Here is a tiny trained network, its code and every weight. The questions are about switching its units off for an input and a target symbol, where a switched-off unit gives its printed mean instead of its output.

import numpy as np


def w(rows, s, z=0):
    codes = np.array(rows[::2]) - 128.0
    scale = np.full(codes.shape[1], s)
    scale[-1] = z or s
    return codes * scale


def norm(h):
    return h / np.sqrt((h * h).mean(-1, keepdims=True) + 1e-5)


def f(y):
    return y / 2 * (1 + np.tanh(0.7978845608 * (y + 0.044715 * y**3)))


def softmax(a):
    e = np.exp(a - a.max(-1, keepdims=True))
    return e / e.sum(-1, keepdims=True)


def log_softmax(a):
    a = a - a.max(-1, keepdims=True)
    return a - np.log(np.exp(a).sum(-1, keepdims=True))


def net(x, mask):
    ids = ['ΓΔΨαζσφω'.index(c) for c in x.split()]
    T = len(ids)
    res = E[ids] + P[:T]
    u = 0
    for l in range(2):
        r = norm(res)
        for j in range(3):
            rows = slice(3 * j, 3 * j + 3)
            q, k, v = (r @ M[l][rows].T for M in (Q, K, V))
            z = softmax(np.where(np.tri(T) > 0, q @ k.T / 3**0.5, -1e9)) @ v
            o = O[l][rows]
            res = res + np.where(mask[u + j], z, o[:, -1]) @ o[:, :-1]
        u += 3
        y = f(norm(res) @ A[l][:, :-1].T + A[l][:, -1])
        res = res + np.where(mask[u : u + 4], y, B[l][:, -1]) @ B[l][:, :-1]
        u += 4
    return log_softmax(norm(res)[-1] @ U[:, :-1].T + U[:, -1])


Q, K, V, O, A, B = {}, {}, {}, {}, {}, {}
E = w([
[196,164,106],'Γ',
[248,136,85],'Δ',
[82,83,142],'Ψ',
[119,135,141],'α',
[106,107,149],'ζ',
[170,42,112],'σ',
[57,73,183],'φ',
[93,188,66],'ω',
],0.014)
P = w([
[148,91,253],'0',
[79,132,182],'1',
[113,138,178],'2',
[118,147,157],'3',
[125,151,148],'4',
[128,139,159],'5',
],0.0044)
Q[0] = w([
[242,145,27],'L0H0',
[166,191,150],'L0H0',
[110,121,230],'L0H0',
[129,223,126],'L0H1',
[76,250,78],'L0H1',
[124,130,111],'L0H1',
[191,126,168],'L0H2',
[201,143,207],'L0H2',
[121,134,147],'L0H2',
],0.015)
K[0] = w([
[251,35,74],'L0H0',
[135,119,161],'L0H0',
[132,187,195],'L0H0',
[139,184,152],'L0H1',
[68,238,175],'L0H1',
[112,134,116],'L0H1',
[130,83,165],'L0H2',
[139,75,124],'L0H2',
[136,107,96],'L0H2',
],0.015)
V[0] = w([
[215,132,1],'L0H0',
[60,57,38],'L0H0',
[149,148,162],'L0H0',
[153,119,27],'L0H1',
[81,217,224],'L0H1',
[145,3,154],'L0H1',
[138,186,132],'L0H2',
[154,171,121],'L0H2',
[113,186,158],'L0H2',
],0.0078)
O[0] = w([
[244,125,165,29],'L0H0',
[109,67,142,4],'L0H0',
[123,141,122,171],'L0H0',
[171,130,70,36],'L0H1',
[120,191,141,231],'L0H1',
[101,54,168,135],'L0H1',
[135,142,179,165],'L0H2',
[132,139,179,123],'L0H2',
[104,113,164,217],'L0H2',
],0.011,0.0013)
A[0] = w([
[248,61,127,3],'L0N0',
[129,130,153,60],'L0N1',
[219,205,158,62],'L0N2',
[119,254,9,153],'L0N3',
],0.0076,0.0014)
B[0] = w([
[114,189,42,171],'L0N0',
[119,114,129,121],'L0N1',
[248,143,152,201],'L0N2',
[109,157,210,253],'L0N3',
],0.013,0.0046)
Q[1] = w([
[239,201,94],'L1H0',
[43,44,185],'L1H0',
[55,104,123],'L1H0',
[154,227,176],'L1H1',
[148,108,52],'L1H1',
[178,246,155],'L1H1',
[137,127,114],'L1H2',
[255,99,216],'L1H2',
[42,117,89],'L1H2',
],0.012)
K[1] = w([
[186,176,59],'L1H0',
[60,80,189],'L1H0',
[114,105,165],'L1H0',
[95,127,208],'L1H1',
[163,152,139],'L1H1',
[102,151,248],'L1H1',
[136,114,147],'L1H2',
[198,47,119],'L1H2',
[78,166,196],'L1H2',
],0.015)
V[1] = w([
[101,33,142],'L1H0',
[132,190,59],'L1H0',
[174,64,46],'L1H0',
[203,52,132],'L1H1',
[140,38,254],'L1H1',
[109,150,152],'L1H1',
[187,143,163],'L1H2',
[176,44,152],'L1H2',
[86,19,75],'L1H2',
],0.0099)
O[1] = w([
[92,201,209,131],'L1H0',
[198,124,14,64],'L1H0',
[118,221,2,2],'L1H0',
[207,66,41,54],'L1H1',
[22,9,25,214],'L1H1',
[112,128,167,177],'L1H1',
[60,91,68,156],'L1H2',
[146,20,165,90],'L1H2',
[233,94,241,26],'L1H2',
],0.0081,0.0028)
A[1] = w([
[99,65,190,7],'L1N0',
[105,8,56,113],'L1N1',
[72,93,187,16],'L1N2',
[87,125,158,48],'L1N3',
],0.014,0.002)
B[1] = w([
[140,130,37,231],'L1N0',
[154,121,249,191],'L1N1',
[168,134,58,254],'L1N2',
[152,152,120,189],'L1N3',
],0.019,0.0052)
U = w([
[199,159,51,133],'Γ',
[210,145,72,3],'Δ',
[83,66,88,49],'Ψ',
[40,114,156,84],'α',
[80,168,146,81],'ζ',
[176,39,253,183],'σ',
[66,40,86,108],'φ',
[85,198,209,210],'ω',
],0.0079,0.0035)

Each question gives the input, a string of symbols that net reads in full, and the target symbol t.
The units are the heads (3 rows each of Q, K, V and O) and the neurons (one row each of A and B). Each row of codes is followed by its name. A weight is (code - 128) times the scale printed after its matrix; where a second scale follows, it is the last column's (O, A, B and U).
mask holds one flag per unit, layer by layer, with each layer's heads first. A switched-off unit (its flag False) gives its mean, the last column of its rows in O or B, instead of its output. The means were averaged over made-up inputs and are rounded, as every weight is.
A unit's drop is (log p(t) with every unit on - log p(t) with that unit switched off) / (log p(t) with every unit on - log p(t) with every unit switched off).
The circuit of an input: a set's keep is (log p(t) with only the set's units on - log p(t) with every unit switched off) / (log p(t) with every unit on - log p(t) with every unit switched off). Starting from the 12 units with the biggest drops (on a tie, the unit counted first), units are removed one at a time, each time the one whose removal leaves the highest keep (on an exact tie, the one counted first), for as long as the keep stays at least 0.8.
units of the circuit, in order: the units of the circuit, biggest drop first
k most important neurons: the k neurons with the biggest drops, biggest first
heads that matter: for each layer, one digit per head in row order, 1 if its drop is at least 0.15 and else 0, layers parted by /
drop when u is switched off: that unit's drop, to one decimal
input α σ ω Ψ ζ, target σ: heads that matter => 010 / 010
input Δ Γ φ, target Γ: 2 most important neurons => [L1N2 L1N0]
input ω σ φ σ φ ω, target σ: heads that matter => 010 / 001
input φ σ Γ ζ Δ ζ, target Γ: 2 most important neurons => [L0N0 L1N0]
input ζ ζ Ψ σ φ, target σ: units of the circuit, in order => [L0H1 L1N1]
input α Δ Ψ, target Γ: 3 most important neurons => [L0N0 L1N2 L0N3]
input ζ φ ω σ φ, target σ: heads that matter => 110 / 010
input ζ σ ζ φ Ψ Ψ, target σ: 2 most important neurons => [L1N1 L0N3]
input Γ φ Δ Ψ ζ Ψ, target Γ: heads that matter => 100 / 011
input α ω ω σ σ ω, target σ: heads that matter => 110 / 001
input ω φ φ, target φ: most important neuron => [L1N0]
input Δ ω Δ φ Δ σ, target σ: heads that matter => 110 / 000
input ω ω ζ σ Γ, target σ: heads that matter => 010 / 001
input ω Δ ζ Γ Γ ζ, target Γ: 4 most important neurons => [L0N0 L0N3 L1N2 L1N3]
input ζ φ Δ Δ φ, target Γ: heads that matter => 100 / 011
input σ φ Γ, target σ: 2 most important neurons => [L1N2 L1N0]
input ζ ω σ σ Ψ, target σ: heads that matter => 010 / 010
input Γ Ψ φ, target φ: drop when L0H0 is switched off => -0.1
input ω Ψ φ ζ, target φ: drop when L1H1 is switched off => 0.1
input Δ σ Ψ ω σ, target σ: drop when L0N0 is switched off => 0.0
